[-0.29 -0.19 -0.04 -0.44  0.26 -1.45 -0.85 -0.67  0.17  0.26 -0.38 -1.27
 -0.56 -0.10  0.81 -0.12 -0.03  1.80  1.32  6.13 -0.45  0.13 -0.50  0.68
  2.07  0.82]  <42>
[-0.20 -0.10 -0.10 -0.55  0.06 -0.95 -0.11  0.37  0.04  0.01 -0.10 -0.90
 -0.29  0.12  0.31  0.05  0.26  1.80  0.74  3.27 -0.67 -0.03 -0.65  0.32
  1.75  0.59]  <42>
[-0.09 -0.63 -0.67 -1.16 -0.55  0.47  0.34  0.38  0.12 -0.52 -0.43 -0.52
 -0.31  0.33 -1.22  0.50  0.54  1.72 -1.14  0.36  0.45 -0.30 -1.00 -1.10
  1.22 -0.07]  <42>
[-0.23 -0.08 -0.56 -0.56 -1.89 -0.87 -0.39  0.52  0.38  0.26 -0.51 -1.18
 -0.48  0.09 -0.11  0.00  0.38  1.47  0.16  3.72  0.60 -0.02 -1.42 -0.79
  1.79  0.51]  <42>
[-0.49 -0.58 -0.34 -0.33  2.78 -0.89 -0.49 -0.58  0.08 -0.20 -0.28 -0.99
 -0.66 -0.04 -0.17  0.11  0.38  1.41  1.13  6.03 -1.18  0.04 -0.46 -0.22
  1.73  0.73]  <42>
[-0.20 -1.07 -0.67 -1.35  1.47 -0.97  0.06  0.14  0.06 -0.25  0.00 -1.24
 -0.63  0.43 -0.24  0.18  0.94  2.36  0.63  2.44 -0.28 -0.25 -1.61  0.29
  3.12  0.73]  <42>
[-0.24 -0.56 -0.49 -1.17 -0.52 -1.09 -0.13  0.43  0.10 -0.33 -0.44 -1.23
 -0.56  0.21 -0.26  0.31  0.58  2.46  0.99  5.14 -0.11 -0.18 -0.54 -0.26
  2.90  0.67]  <42>
[-0.16 -0.81 -0.61 -1.41 -0.51 -0.83  0.10  0.18  0.08 -0.43 -0.27 -0.66
 -0.37  0.41 -0.69  0.36  0.67  1.71 -0.56  4.20 -0.05 -0.19 -0.14 -0.08
  2.09  0.25]  <40>
[-0.31 -0.47 -0.07  0.12 -1.63 -0.85 -0.20  0.34  0.41  0.38  0.37 -0.22
 -0.36  0.10  0.54  0.14  0.16  1.16  0.38  5.81  0.43 -0.27 -4.51  0.16
  1.76  0.23]  <40>
[-1.10 -1.24 -1.06 -0.65  9.99  0.26 -0.17 -2.51 -0.15 -0.85 -0.16 -1.10
 -1.05  0.47 -1.75  0.80  1.00  0.72  0.86  6.04 -3.52  0.06 -0.07 -3.68
  1.23  0.76]  <42>
[-0.27 -1.08 -0.69 -1.11 -0.85 -0.02  0.26  0.47  0.09 -0.43 -0.14 -0.79
 -0.27  0.28 -0.80  0.44  1.01  0.93 -0.01  2.95  0.12 -0.18 -3.21  0.57
  1.36  0.14]  <42>

[-0.37  6.34  1.46  2.03 -5.07 -3.32 -0.64 -3.03 -1.73  4.44 -4.37  0.98
 -0.52 -3.24 -2.11  1.29 -0.83  0.35 -1.07  0.22 -4.03 -1.16  2.64  1.04
  2.13  5.31 -0.08  0.69 -0.28 -1.76 -0.42  4.41  1.10  5.58 -0.63 -1.93
 -2.62]  (72)
[-2.23 -0.31  5.55 -0.69 -2.55  5.39 -0.73 -0.89 -2.44  0.87 -4.18 -2.03
 -0.49  5.65  2.68 -1.35 -1.39  2.18  0.04 -1.96 -3.13 -1.12 -1.92  0.46
  9.99  0.70  0.20  0.92 -2.01  0.58 -1.38  6.72 -2.12 -0.46 -0.32  2.34
 -1.61]  (72)
[-6.42 -0.85  3.94  0.03 -5.01 -0.49  0.30 -3.84 -1.47 -0.16 -0.96 -0.55
 -0.11 -2.72 -0.27 -0.46  0.76  0.29 -2.00 -1.79 -1.10  0.31  0.86  0.27
  3.52  0.08  1.99  1.23  0.64 -0.05 -1.60  3.30  1.45  3.84  0.27 -2.06
 -3.04]  (80)
[-0.57 -0.78 -0.22  0.71 -0.34 -1.19  0.54  0.75 -0.41  0.76 -4.75  0.65
  1.15 -4.71  0.11  4.53  0.56  1.50 -2.11  1.48  0.05  1.49  0.19 -0.36
 -1.74  0.96  1.37  0.56  1.02  0.87 -0.12  0.37 -0.84  2.12 -1.92 -2.48
 -1.86]  (72)
[-7.11  1.07  7.09  0.11 -1.15 -2.07  0.50 -2.36  0.21  0.75 -2.54  2.88
 -0.27 -2.21 -2.25  0.32 -2.09  2.52  3.69 -3.43 -2.72  2.88 -2.42 -1.08
 -2.17  0.91  6.39  1.32  2.95 -2.62  2.43 -1.49 -0.88  2.28  3.71  4.26
  2.34]  (72)
[ 4.86  4.33  2.85  1.64  1.53  2.75  0.15 -3.07 -1.61 -1.47 -4.75 -1.68
 -0.21  0.64 -0.53 -2.45 -0.17 -1.49 -1.40 -0.42 -7.73  0.87  1.47 -1.31
  2.21  0.53  1.54  0.31  1.75 -0.48 -1.46  6.02 -1.83 -1.20  0.30 -1.62
 -1.89]  (72)
[-0.80 -0.74  0.08  0.13  0.90 -0.54  0.28  3.93  0.07  2.02 -3.11  0.80
 -0.11  0.42 -0.27  0.81 -0.28  2.95 -0.71  4.73 -0.24 -0.77  0.37  0.31
 -0.16  1.92  0.14  0.41  0.53  0.72 -0.67  1.30  0.09 -0.41 -1.34 -1.40
 -0.27]  (72)
[-0.18 -0.96  2.15  1.13 -0.83 -2.47 -0.34  0.70 -1.54  1.59 -1.14  0.85
 -0.73 -1.14  0.50 -1.83 -0.20 -1.27 -0.03  1.37 -2.05 -1.46  0.19 -0.35
  2.22 -0.26  2.01  0.27  0.99 -1.55  1.01  0.34 -0.09  3.94 -0.26  3.45
  1.31]  (80)
[ 2.13 -1.52  3.26 -0.88 -5.03 -1.79 -0.13 -3.22  2.99 -1.33 -3.48  2.13
  4.27  2.28  0.40  7.66 -1.81  6.38  1.16 -1.88 -8.25  1.12  1.49 -1.46
  7.88  1.78  0.95  1.91 -2.10 -1.79  1.51  3.37 -0.51  6.46 -0.50  0.37
 -2.40]  (72)
[ 1.25  2.81  0.52  1.40  0.26 -2.31  0.48 -0.11 -0.94 -1.53  0.30  1.89
  2.25 -0.78  1.02  2.42  0.35  0.79 -0.02  3.37 -0.97 -0.97 -2.33 -0.93
 -1.14  1.11  0.06  1.80 -1.32 -0.11 -0.97  1.41 -0.90  3.87  0.67 -1.39
 -1.12]  (80)
